B:
1: [  94  344   59  220   13 -309 -323 -377  147  -28 -123  275   29 -240
 -180  186  154  114  324   55  -37  410  224   36 -287 -384  180  118
  233]
2: [-152   13  127   67 -268    3   75  147   77   46  -42  -80  303    5
   33   66  106   16   98  112 -104  -20 -135 -130  -74 -179  333  168
   16]
3: [-159 -171   -5  200 -137 -144  -18   42 -111   -3  136  -95  172 -287
  150  549  -28  198 -125   10 -103  -83  -52   42 -246 -342  185   38
  -43]
4: [ -82 -182  -92  -46   -6  -43   22    3  -22  -68  103 -100  -11 -118
   90  133  -20 -147  -44  152  -87  -77   20   96  -14  -47  -62  -57
  -91]
5: [ 168 -116 -142  301  -69 -109 -231 -119  -89  141 -323  110   56 -227
 -261  248  155   19 -156  196  586   65  -78 -335 -142  -75  295  -81
 -139]
6: [  82 -356 -245 -184  183   23  -10   55 -113  -76  120  -78 -215   24
  223    1  -89 -344 -186  162 -183 -171  -75  208  162  128 -413 -208
 -299]
7: [  -7   75 -104   42 -143 -154  -57  -80  -96   91 -246   40 -153  -50
 -164  -49   59 -141  -29  213  319  -11   59 -280 -154   49   -5 -163
 -144]
8: [ -96  278  -15  -15  -49 -191  -12 -291  138    7 -105   17  -94 -166
 -180 -109   30 -170  304  186  265  189  296  -78 -215   -2   63   -8
  116]
9: [  39 -136  111    9 -158  154  175  286   83   95 -133  -52  306  160
  156  -37   84  -56  -35   71  -21 -110 -432 -204   62  -15  250  209
 -147]
10: [ 234  130  -15  188  116  -89 -309 -190  134   85 -139  122  204 -118
 -117   23  149 -104  267   72   65  297    6   53   -7 -209  279  127
   84]
11: [-169   75  -64 -103   15 -112   74 -194  106  -52  111 -145  -68 -180
  -16  -52  -54 -253  235  172  111   54  266  103 -115   47  -44  -43
   52]
12: [-141 -137 -129  340 -254 -126 -159 -234    0   29 -248  -51  152 -464
 -514  320  243   -3  -68  377  801   82  239 -397 -204  -75  553  -91
   37]
13: [ -48 -111  -92  -55  -61  -73  -36  292 -299  161  168 -205   -4  122
  423   70 -198 -151 -129  -27 -457 -269 -183  152    4 -124 -213 -146
 -291]
14: [ -54  211 -134 -171 -237 -239 -118  234 -446  198 -103  -32 -385  330
  236 -266 -150 -225 -120   93 -463 -251  -21 -130 -104    0 -508 -397
 -367]
15: [ -98  259  -90  153 -139 -315 -292 -252  -98   66  -76    0  -82 -234
 -212   87   56  -83  189  184   80  160  372  -50 -246 -214  112 -168
   70]
16: [   5  418    7 -122  -32 -200 -109 -109    2  106  -86   44 -155  139
   51 -355  -44 -267  355   80 -234  145  160   44 -103  -39 -180  -52
    9]
17: [-288  147  191  158 -444 -122  138  148  -10   88  -87  -73  263  -74
   30  222   68  214   46   60  -38  -55  -94 -287 -314 -282  377  156
   50]
18: [ -16  118  126 -297  151  126  309  129  244   81  208 -242  190  220
  447 -378 -206 -360  409  -73 -310  -16 -182  291  112  115  -91  259
  -11]
19: [-181  131   64  142 -208 -123  -83  -86   83   35  -22  -88  233 -201
 -125  124  107  -28  228  160   49  126  156  -65 -163 -235  369   96
  148]
20: [  63  398   83  -86 -137 -102  -78  193 -110  285 -114  -47   53  350
  263 -389  -93 -217  283  -36 -407  -17 -154  -38  -34  -89  -60   16
 -126]
21: [ 169  222   14  164  141  -79 -248 -282  246   81  -97   52  255 -188
 -161  -57  126 -164  432   89  187  369  118  100  -20 -169  374  196
  202]
22: [  68 -248  -59  342  -83   15 -158   53  -31  163 -106 -104  406 -265
  -83  370  125   41  -84  103  374    5 -193 -146  -29 -211  559  109
  -66]
23: [  65  -97  -31 -209  161   77  230  -71  242 -103   -2   15  -78   33
  111 -181  -21 -277  114  119   89   24 -106   57   49  201 -192   98
  -74]
24: [-118  -94   34 -246 -136   57  222  269  -32  -19   78 -128   -4  256
  308 -185  -72 -232  -12   93 -429 -206 -212   29   73   50 -230   -4
 -192]
25: [  26 -336  -71 -105   49  110  188  142   35  -38   17  -79   14   17
  182   48  -32 -187 -155  127   47 -165 -272   -5   84  122 -105   19
 -218]
26: [-510  162  187 -572 -159  144  708   33  436 -199  241 -368    7  170
  160 -608 -117 -507  506  245 -124  -80  190   79   32  385 -151  190
  140]
27: [ -63  -20 -125  239 -146 -206 -340 -167  -95   10  -73    4   70 -292
 -254  264  157  -32   20  244   93  117  243  -59 -129 -264  251 -131
   31]
28: [  -8  116  125   32 -172    8  199   20  177   84 -270   59  139   20
  -73  -97  100  -24  124  119  348   44 -198 -341 -146   48  246  191
  -25]
29: [  73  325   82   64  -55 -124 -125   91  -59  277  -53  -60  186  134
  231 -123  -88  -78  277  -97 -242   65 -141   32 -107 -215  122   91
  -34]
30: [  56  146   14 -154    0  -13  170   23   73   95 -160    8  -96  163
  114 -291  -64 -230  144   74  108  -18 -141 -125  -63  165 -146   36
 -134]
31: [  63   -8  242 -169  201  294  629 -296  857 -186 -205   78  283 -126
 -165 -286  155 -205  463  159  867  310 -204 -190  -13  402  374  616
  251]
32: [  14 -141 -126 -136  163  -48   56 -169  100 -150   64    3 -180 -126
   34    8  -23 -251   40  167   55   35   88  138   -7  107 -237  -62
  -67]
33: [ -99  220  -51 -161 -108 -179   96 -122  -11  -14 -127   48 -310   44
  -29 -210  -40 -197  120  175   44   16  159 -144 -190  110 -282 -144
  -71]
34: [ -97 -323 -136  -51  -29  -25   69   36  -64 -109   70  -64 -100 -117
   74  204   -1 -130 -199  194  -12 -151  -29    9  -18   25 -149 -117
 -173]
35: [ 605  -82   11  267  202  -49 -449   -7   26   23 -293  524  134   99
   87  255  245  185  -96  -84 -361  270 -502   26   51 -415   34  204
 -113]
36: [-253 -235  -73 -127 -274   38  285  230 -116   13  -33 -215  -57   37
   71  -22  -28 -198 -211  252  137 -315 -102 -254  -33  179  -65 -141
 -259]
37: [  51  335   50  -78  -45 -129   45  -32   31  169 -164   40  -76  137
  101 -260  -81 -154  241   14    6   62  -47 -111 -162   22  -90   31
  -62]
38: [ 129 -259 -228  122   53 -124 -211  -77 -173   -2  -96   76 -152 -171
  -53  261   46  -83 -243  177  158  -43  -28  -58  -49  -58 -102 -198
 -228]
39: [ 110 -296   18  190   84  139  193 -149  351  -24 -203   40  318 -322
 -182  265  169   20  -15  149  805  114 -246 -238  -68   78  487  305
   22]
40: [  -1 -286  -99 -168   22  101  198   15  121 -128  -57  -17 -107    8
    2  -88   49 -281 -100  251  171 -103 -108  -88   90  229 -151  -43
 -168]
41: [ -66  -50  -91  264 -168 -164 -269 -121  -79   52  -92  -26  157 -302
 -226  303  162   21   -1  206  202   88  156 -113 -145 -254  357  -58
   29]
42: [ -54 -220 -168   15  101  -51   81 -191   65  -68   25 -104  -71 -318
  -72  189  -35 -188  -36  203  465  -22  131    2 -101  120   10  -72
  -79]
43: [  -4 -126   41   96 -182   37   10  285  -90  158  -34 -122  296   80
  197  118   28   -3  -77   32 -152 -147 -335 -104   -1 -174  241  106
 -166]
44: [ 112  149   58    1  -55  -24   91   22   87  159 -238   52   61   87
   39 -158   13  -99  129   45  223   40 -217 -221 -101   56   89  118
  -91]
45: [ 186 -224 -197  102  114  -67 -130 -130  -49    3 -165   96 -121 -171
 -100  164   70 -119 -171  173  378    7  -69 -106  -42   51  -47 -126
 -190]
46: [  -6  105 -136   99  -65 -207 -306 -175 -106   55  -83    1  -72 -147
 -155   22   74 -181  109  209   21  113  254  -12  -87 -134   50 -177
  -22]
47: [  44  244  -21 -150  -25 -122   33   83 -112  179  -57  -39 -150  210
  258 -263 -160 -217  143  -11 -199  -64  -96  -14  -93   30 -262  -76
 -184]
48: [ -95 -156  115  -20 -170  121  162  366    0  103  115 -221  382  129
  343   52  -28  -60   13   -2 -363 -184 -367   35   77 -153  216  192
 -117]
49: [  22 -398 -103  197 -149   40 -164  228 -187   74  -29 -100  253  -92
   44  339  118  -12 -284  159  -40 -169 -238 -106   77 -193  259  -52
 -217]
50: [ 105  428   56  -39 -135 -158 -104  104 -122  279 -217   64  -44  284
  157 -338  -56 -144  226  -17 -227   25 -141 -138 -118  -79  -85  -17
 -127]
51: [ 201 -269  -16  135   -2  107   18  152   38   99 -183   38  242    8
   79  155  101  -11 -153   63  195  -63 -435 -179   43  -42  231  146
 -192]
52: [ 233  479  168   58  124 -128 -324  -46  144  187   38   99  298  160
  256 -198    0  -99  576 -164 -657  348  -74  340   -1 -419  148  288
  176]
53: [ 212 -346 -128   13  168  113   58  -52  136  -40 -154   60   20  -96
  -35   68   94 -190 -132  182  423   -2 -245 -105   97  172   31   48
 -180]
54: [ 138 -247 -146  -37  176   27  164 -326  284 -192 -246  187 -220 -245
 -287   35  146 -186  -67  300  771  115    4 -228  -68  306  -67    4
  -76]
55: [ 138   -7 -106  376 -152 -160 -456   94 -297  307 -163  -30  258 -122
  -36  285  100   42  -81   59   25   10 -113 -127  -76 -364  389  -95
 -141]
56: [ -80  295  132 -217 -137   27  264   65  194  100 -149  -80   43  248
   75 -492  -17 -289  345  121   25   18  -76 -167  -30  182   10  129
  -16]
57: [ -55   62  102  166  -97  -56 -198  -16  122   14   90  -46  400 -132
   19  173  143    8  268   69 -315  178   16  153  -23 -390  407  219
  178]
58: [ 131  -36 -105   24   -8  -64 -170  130 -179  167  -92  -20    1  112
  148  -34  -24 -177  -57   71 -140  -83 -171  -22   42  -68  -70 -110
 -232]
59: [ 542 -210 -311  -31  540  -57 -403    1 -232  142   83   71 -190  103
  414   15 -187 -336  -94 -105 -365  -14 -246  450  225  -39 -489 -193
 -379]
60: [ 111 -407 -302   85   63  -53 -158  -19 -207   18  -83  -30 -163 -179
  -56  235   18 -191 -345  230  309 -158  -41  -86   37   76 -114 -278
 -316]
61: [  67 -266    1  -94  -43  138  136  182   80  -47  -83   15   91  138
  125  -55   92 -165 -103  150  -90 -101 -329  -90  139   61  -19   83
 -188]
62: [ -31 -272  -87 -152   75   59  247   -4  112 -130   22  -43 -110  -60
  102   34  -34 -196 -104  166  150 -111 -113  -11   -2  182 -185    0
 -158]
63: [ -83  198   67  -76  -60  -88 -114   12   53   29  126 -105  158   61
  137 -147    3 -202  335   71 -484  106   93  214   17 -216   51   70
   87]
64: [-116 -430 -193    4  -60  -30  108   -8  -86 -139   12  -71 -147 -228
  -40  312   26  -92 -340  265  275 -197  -11 -118  -78   81 -111 -185
 -225]
65: [ 128  332    9    6  -65 -138 -127  -22  -31  220 -241   56  -29  142
   10 -270   -2 -172  229   58   34   99  -52 -146 -108  -27    9  -11
  -81]
66: [ -53  -65    8   84 -241  -29  123  110  -46   99 -239   -4   47  -28
  -54   87   73   17 -139  157  339 -110 -199 -387 -164   25  161   -4
 -173]
67: [-642  667  165   56  -70 -449  432 -277   30  282  500 -582  133 -554
  438  342 -625  136  636 -324  320   11  518  293 -812 -231  211  174
  297]
68: [  45 -180 -123   69  -75  -27  -65  160 -204  148  -83  -88   29    5
  118  107  -17 -112 -180   97   56 -176 -196 -123  -15  -35   14 -121
 -270]
69: [  65  161  -39   22  167  -44 -200 -247  212   46   54 -105  203 -142
  -82 -176   50 -351  471  138   44  278  223  234   79  -71  233  104
  166]
70: [ 318  489   73  130  191 -172 -323 -229  155  244 -162  146  173   15
   38 -196   10 -114  530  -96  -53  395   -4  125  -97 -240  198  214
  138]
71: [ 209  -30  130 -189  142  218  153  169  292   26   -3   -9  260  290
  293 -339   25 -282  274  -10 -319   59 -404  147  237   51   25  327
  -49]
72: [ 120  116  -79 -172   76  -88   14   13  -66   88  -87   33 -243  182
  203 -241 -120 -267   60   49 -124  -43  -97    7  -35  118 -364 -107
 -214]

[ 212 -115   88  130  -76  -23  132  121   70   50  -88  -67   39  -87
  137  -72   24   53 -121 -164    2   63   90 -212   17  319  124  120
  -60   44   88]	25
[ 239  135  315 -147   73 -228 -168  221   38  233  311  270   96  -97
  -70  -25 -441   89 -102 -205 -134   48 -124 -151  106  100  198  278
  129  -36  199]	14
[ -84   96 -472   57  -26 -207 -106   25   67   87  438 -714 -258 -443
   -6  373  250 -169  -88   45 -214  346 -307   76  -23  204  -74  293
   26  -90  -11]	32
[ 328  -22 -118  -73 -365  -11  327  188  215   -3  126  142 -395   -6
  316   47 -225 -207  -88 -446  125  291  -49 -156   97  367 -185   23
   37  147  -30]	26
[  37  320  -31 -101   -4   -4    1   88  -12   37  118  143 -132   83
   87  -88 -276  -25 -146 -112   25  190 -123   -9  108  142 -139  206
  -80  192  170]	8
[ 206  -92  -42  -31 -182  -16   82   44   95  -14  -37  187   81  283
   50   30  -17  110   26   40   68 -174  156  -26    7   35  -51  -33
  -70 -108   30]	2
[  51  113  -20 -178 -119 -242 -176   82  238  177  406   -1 -178   22
 -205  223  -24  -19    8  -46  -93 -106 -132  113  145 -123   46   63
   47 -277 -127]	29
[-139  -27 -352 -210 -173  264  126  -14  -29 -164  -28   37   52  167
  -85  216   90  112   -2  299  121   -5  153   90 -106 -141  -97  -79
    5 -110   24]	19
[  10  -77 -413 -246 -307  345  218  -60  101 -276  100  116   35  216
  -37  301   79   52   -3  259  226   23  141   80 -140 -157  -74 -129
  -32 -114  -69]	57
[   2 -114 -257  -51 -280 -284  -34   77  344  190  355 -418 -415 -178
 -139  389  330 -153   45 -106 -124  -42 -106  114  121   21  -11  -48
   77 -380 -310]	71
[ 353  -20 -114   90  -89    0   36  -31  115 -109  214  -47  185   47
  134   99   -9   39  -91   37   46   79  -37  -92  -88  183   69  204
 -166   14   90]	3
[  78 -334 -246  -67 -288  -53   49   24  259   11  194 -250  -29  -57
 -167  414  372   39   78  129  -20 -167  121   33  -62  -82  139 -121
   73 -438 -241]	48
[ -35  150  137  -19  118  -75  -71  136 -133  146 -126  114   96   72
  -19 -170 -176  166  -85   16  -83  -40   60  -62   84  106    0  168
  -25   56  250]	7
[ 105  201 -192 -135 -155  174  200   56  -68 -133  -71  323  -84  312
  237  -91 -301    2  -87  -31  169  167   36  -14   18  143 -319   60
 -101  252  205]	69
[ 129  -50   24  122  -34   -5  156  141  -71   55 -229  -34   18  -34
  207 -148  -55   70 -108 -130   -6  112  112 -202   13  367  -30  130
  -51  144  205]	40
[ 283  -50 -172  212   26 -246   23  130 -131   97   27 -257   51 -143
  321   -2  -94   -7  -45  -89 -174  232  -75 -166  -63  469 -175  314
   -1  129  310]	6
[-112  -28 -270  108   20 -242 -274 -105  147  101  260 -576   56  -70
 -272  324  519   82   31  350 -190 -221  -55  200  -16 -128   96  105
 -129 -399 -130]	22
[  56  250  -92  -64  -48  -53  -46   15   52   16  122   92  -79  213
   33  -18 -119   15  -67   19   26   13  -67   77   84   30 -159  127
 -139   43   90]	10
[ 217  -19  115  -97 -159   33   17   22  224  -20  136  244  105  218
  -88   52  -37  108  -47   -1  104 -176   88  -32   43  -62  168   -2
  -97 -148  -57]	17
[-374  145  -66  -31  157  -56 -280  -37   63  138  196 -472   37 -237
 -426  197  371  128 -119  299 -165  -98  -69  141   52 -182  288  154
  -65 -282  -74]	5
[ -40   36  191  -23  -52 -101  -16  120   89  187 -145   89  -91  132
 -101 -119   30  111  -49  -84  -23 -206  134  -22  172   35   59  -21
  -46 -110   -4]	28
[-287  -10  -99  -19   79  181   55   73 -168   10 -223 -230  103 -175
 -110   10  157  171 -135  198  -34   81  141  -68  -55   82  110   83
   12   -1  158]	45
[  -6  -59  151   93   59 -188  -86  114  -52  208 -212  -31  122  102
  -68 -109   73  205   -2   55 -131 -248  167  -57   78   96   48   61
  -33 -139  135]	66
[ 202  -40  -61  197  -28 -169   69  123   -7  104  -32 -235  -54 -131
  232  -50   16  -22  -95 -165 -104  158  -24 -160   21  419  -61  214
  -60   99  169]	62
[ -60  -85  187  128  -56  329  326   76 -113  -70 -730  217  130  284
  144 -403   81  241 -147   -7  213 -138  442 -204   42  237   25 -105
 -220  196  167]	39
[ 141  184 -267   24  -45 -156  -15   60    7   33  247 -183 -150  -59
  186   95 -109 -104  -78  -68  -78  262 -197    5   21  254 -222  268
  -56  112  154]	11
[-313  181 -183 -353 -150  118   27   92   10   33   35  160 -247  159
 -202  141  -73   40  -13  108   59  -34   53  166  109 -215 -150 -107
   92 -119  -37]	70
[  77 -181 -259  -52  -98 -213 -125   64  140  107  418 -403   14 -297
 -164  442  203    6   25  118 -191   34 -102   16  -80   16  142  138
  150 -352  -67]	13
[ -56 -112  -31  -69 -171  294  384  191 -111  -57 -416  149  -82   -5
  178 -133  -96   77 -127 -138  151  172  267 -224   -4  281  -54  -64
   56  191  154]	23
[-336  136 -164  -58  104  270  -63  -85  -96 -107  -91 -197  214   14
 -242   69  250  214 -137  419   35  -39  108   87  -76 -151  146   86
 -152  -69   83]	12
[-279   70  -31 -108  -31 -251 -240   75  258  282  348 -433 -294 -286
 -405  292  326  -24  -46   19 -202 -108 -131  147  183 -144  215   45
   73 -398 -250]	44
[ 118  113   83   70   14  247  219   85  -88 -102 -208  118  105  -17
  220 -246 -179   78 -251 -118  138  256   76 -239  -14  353   64  208
 -162  346  268]	42
